Here is a tiny trained network, its code and every weight. The questions are about switching its units off for an input and a class, where a switched-off unit gives its printed mean instead of its output.

import numpy as np


def w(rows, s, z=0):
    codes = np.array(rows[::2]) - 128.0
    scale = np.full(codes.shape[1], s)
    scale[-1] = z or s
    return codes * scale


def f(y):
    return np.maximum(y, 0)


def log_softmax(a):
    a = a - a.max(-1, keepdims=True)
    return a - np.log(np.exp(a).sum(-1, keepdims=True))


def net(x, mask):
    res = np.array(x, float).reshape(1, 4) / 4 @ E
    y = f(res @ A[0][:, :-1].T + A[0][:, -1])
    res = res + np.where(mask, y, B[0][:, -1]) @ B[0][:, :-1]
    return log_softmax(res[-1] @ U[:, :-1].T + U[:, -1])


A, B = {}, {}
E = w([
[183,130,88],'x0',
[82,110,178],'x1',
[127,126,129],'x2',
[170,250,149],'x3',
],0.012)
A[0] = w([
[214,154,67,1],'n0',
[158,15,60,32],'n1',
[31,135,153,129],'n2',
[113,81,51,95],'n3',
[103,72,10,246],'n4',
[55,75,146,72],'n5',
[230,169,104,55],'n6',
[202,126,94,140],'n7',
[197,126,94,78],'n8',
[93,111,247,157],'n9',
[156,132,127,60],'n10',
],0.013,0.0056)
B[0] = w([
[195,65,130,174],'n0',
[147,169,148,218],'n1',
[148,124,91,203],'n2',
[113,199,138,185],'n3',
[70,178,115,250],'n4',
[145,4,108,208],'n5',
[167,101,157,189],'n6',
[137,129,169,180],'n7',
[170,117,156,164],'n8',
[73,129,90,223],'n9',
[169,107,81,133],'n10',
],0.014,0.011)
U = w([
[109,213,122,213],'0',
[163,254,234,181],'1',
[184,76,161,1],'2',
],0.011,0.0068)

Each question gives the input, the list of numbers given to net, and the class t.
The units are the neurons (one row each of A and B). Each row of codes is followed by its name. A weight is (code - 128) times the scale printed after its matrix; where a second scale follows, it is the last column's (A, B and U).
mask holds one flag per neuron, in row order. A switched-off neuron (its flag False) gives its mean, the last column of its row in B, instead of its output. The means were averaged over made-up inputs and are rounded, as every weight is.
A unit's drop is (log p(t) with every unit on - log p(t) with that unit switched off) / (log p(t) with every unit on - log p(t) with every unit switched off).
The circuit of an input: a set's keep is (log p(t) with only the set's units on - log p(t) with every unit switched off) / (log p(t) with every unit on - log p(t) with every unit switched off). Starting from all 11 units, units are removed one at a time, each time the one whose removal leaves the highest keep (on an exact tie, the one counted first), for as long as the keep stays at least 0.8.
circuit, biggest first: the units of the circuit, biggest drop first
most important unit: the unit with the biggest drop
top k neurons: the k neurons with the biggest drops, biggest first
drop of u: that unit's drop, to one decimal
input [7,7,7,-5], class 0: most important unit : n4
input [3,-2,5,-5], class 1: top 2 neurons : (n1 n9)
input [3,-5,-4,-7], class 1: circuit, biggest first : (n1 n3)
input [-3,4,-7,6], class 0: top 2 neurons : (n9 n1)
input [1,-3,1,-6], class 1: circuit, biggest first : (n1 n3)
input [-6,7,-1,0], class 2: top 2 neurons : (n5 n4)
input [-6,1,-2,0], class 2: top 4 neurons : (n4 n3 n1 n5)
input [6,6,-1,-8], class 0: top 2 neurons : (n4 n3)
input [4,-7,-6,-1], class 1: top 2 neurons : (n5 n4)
input [-8,2,-3,6], class 0: circuit, biggest first : (n9 n1)
input [1,-1,-8,-2], class 1: top 3 neurons : (n9 n5 n2)
input [-2,-1,5,-8], class 0: top 2 neurons : (n4 n3)
input [0,6,-1,5], class 0: top 2 neurons : (n9 n1)
input [2,-8,-3,2], class 2: most important unit : n0
input [1,-7,1,2], class 2: drop of n6 : 0.1
input [7,-6,-7,3], class 2: drop of n0 : 0.5
input [1,2,3,-5], class 0: drop of n4 : 0.3
input [7,-3,6,-6], class 1: drop of n4 : 0.0
